Here is a tiny trained network, its code and every weight. The questions are about switching its units off for an input and a class, where a switched-off unit gives its printed mean instead of its output.

import numpy as np


def w(rows, s, z=0):
    codes = np.array(rows[::2]) - 128.0
    scale = np.full(codes.shape[1], s)
    scale[-1] = z or s
    return codes * scale


def f(y):
    return np.maximum(y, 0)


def log_softmax(a):
    a = a - a.max(-1, keepdims=True)
    return a - np.log(np.exp(a).sum(-1, keepdims=True))


def net(x, mask):
    res = np.array(x, float).reshape(1, 5) / 4 @ E
    y = f(res @ A[0][:, :-1].T + A[0][:, -1])
    res = res + np.where(mask, y, B[0][:, -1]) @ B[0][:, :-1]
    return log_softmax(res[-1] @ U[:, :-1].T + U[:, -1])


A, B = {}, {}
E = w([
[82,119,87,69,10,151],'x0',
[137,57,161,246,193,119],'x1',
[132,73,199,154,86,2],'x2',
[140,200,112,115,107,13],'x3',
[239,123,171,130,134,205],'x4',
],0.0099)
A[0] = w([
[151,53,223,226,182,200,200],'N1',
[143,201,93,148,254,114,222],'N2',
[110,182,90,105,83,112,232],'N3',
[200,171,116,125,141,203,207],'N4',
[140,63,175,59,208,58,178],'N5',
[151,145,182,253,176,34,225],'N6',
[248,103,177,67,39,179,252],'N7',
[99,93,125,115,134,163,81],'N8',
[148,150,129,93,84,86,197],'N9',
[179,135,141,104,139,98,109],'N10',
],0.0099,0.0044)
B[0] = w([
[150,147,91,130,120,120,253],'N1',
[188,142,66,107,83,87,195],'N2',
[136,243,118,132,147,119,190],'N3',
[164,137,99,163,112,100,190],'N4',
[146,175,131,164,142,105,180],'N5',
[161,162,51,105,155,84,240],'N6',
[120,128,141,245,162,102,195],'N7',
[126,149,112,116,151,213,144],'N8',
[158,125,152,120,140,83,177],'N9',
[105,164,166,158,128,142,147],'N10',
],0.013,0.017)
U = w([
[153,53,172,136,104,254,119],'0',
[149,36,240,13,127,188,2],'1',
[48,98,63,69,94,116,150],'2',
[169,160,88,98,120,15,181],'3',
[126,95,216,155,159,68,74],'4',
[115,44,231,49,144,142,10],'5',
[3,133,218,98,105,115,130],'6',
],0.008,0.005)

Each question gives the input, the list of numbers given to net, and the class t.
The units are the neurons (one row each of A and B). Each row of codes is followed by its name. A weight is (code - 128) times the scale printed after its matrix; where a second scale follows, it is the last column's (A, B and U).
mask holds one flag per neuron, in row order. A switched-off neuron (its flag False) gives its mean, the last column of its row in B, instead of its output. The means were averaged over made-up inputs and are rounded, as every weight is.
A unit's drop is (log p(t) with every unit on - log p(t) with that unit switched off) / (log p(t) with every unit on - log p(t) with every unit switched off).
The circuit of an input: a set's keep is (log p(t) with only the set's units on - log p(t) with every unit switched off) / (log p(t) with every unit on - log p(t) with every unit switched off). Starting from all 10 units, units are removed one at a time, each time the one whose removal leaves the highest keep (on an exact tie, the one counted first), for as long as the keep stays at least 0.8.
units of the circuit, in order: the units of the circuit, biggest drop first
top k neurons: the k neurons with the biggest drops, biggest first
drop when u is switched off: that unit's drop, to one decimal
input [0,1,-6,-4,7], class 0: units of the circuit, in order -> [N6]
input [6,-6,-3,-5,1], class 0: units of the circuit, in order -> [N6; N2]
input [1,4,-8,-5,-3], class 0: units of the circuit, in order -> [N6; N8]
input [6,5,2,-2,0], class 4: units of the circuit, in order -> [N6; N2]
input [6,-1,1,-4,-3], class 6: units of the circuit, in order -> [N6; N2; N1]
input [4,-7,4,0,5], class 4: top 2 neurons -> [N7; N6]
input [3,5,-4,-3,4], class 0: units of the circuit, in order -> [N6; N3]
input [5,4,6,-5,8], class 4: top 2 neurons -> [N7; N2]
input [7,-1,6,-6,-5], class 6: top 3 neurons -> [N6; N2; N1]
input [-2,-5,-3,-8,-2], class 2: drop when N3 is switched off -> -0.1
input [4,-1,7,-7,-6], class 6: drop when N6 is switched off -> 0.3
input [5,-1,-1,-2,-5], class 2: drop when N6 is switched off -> 0.2
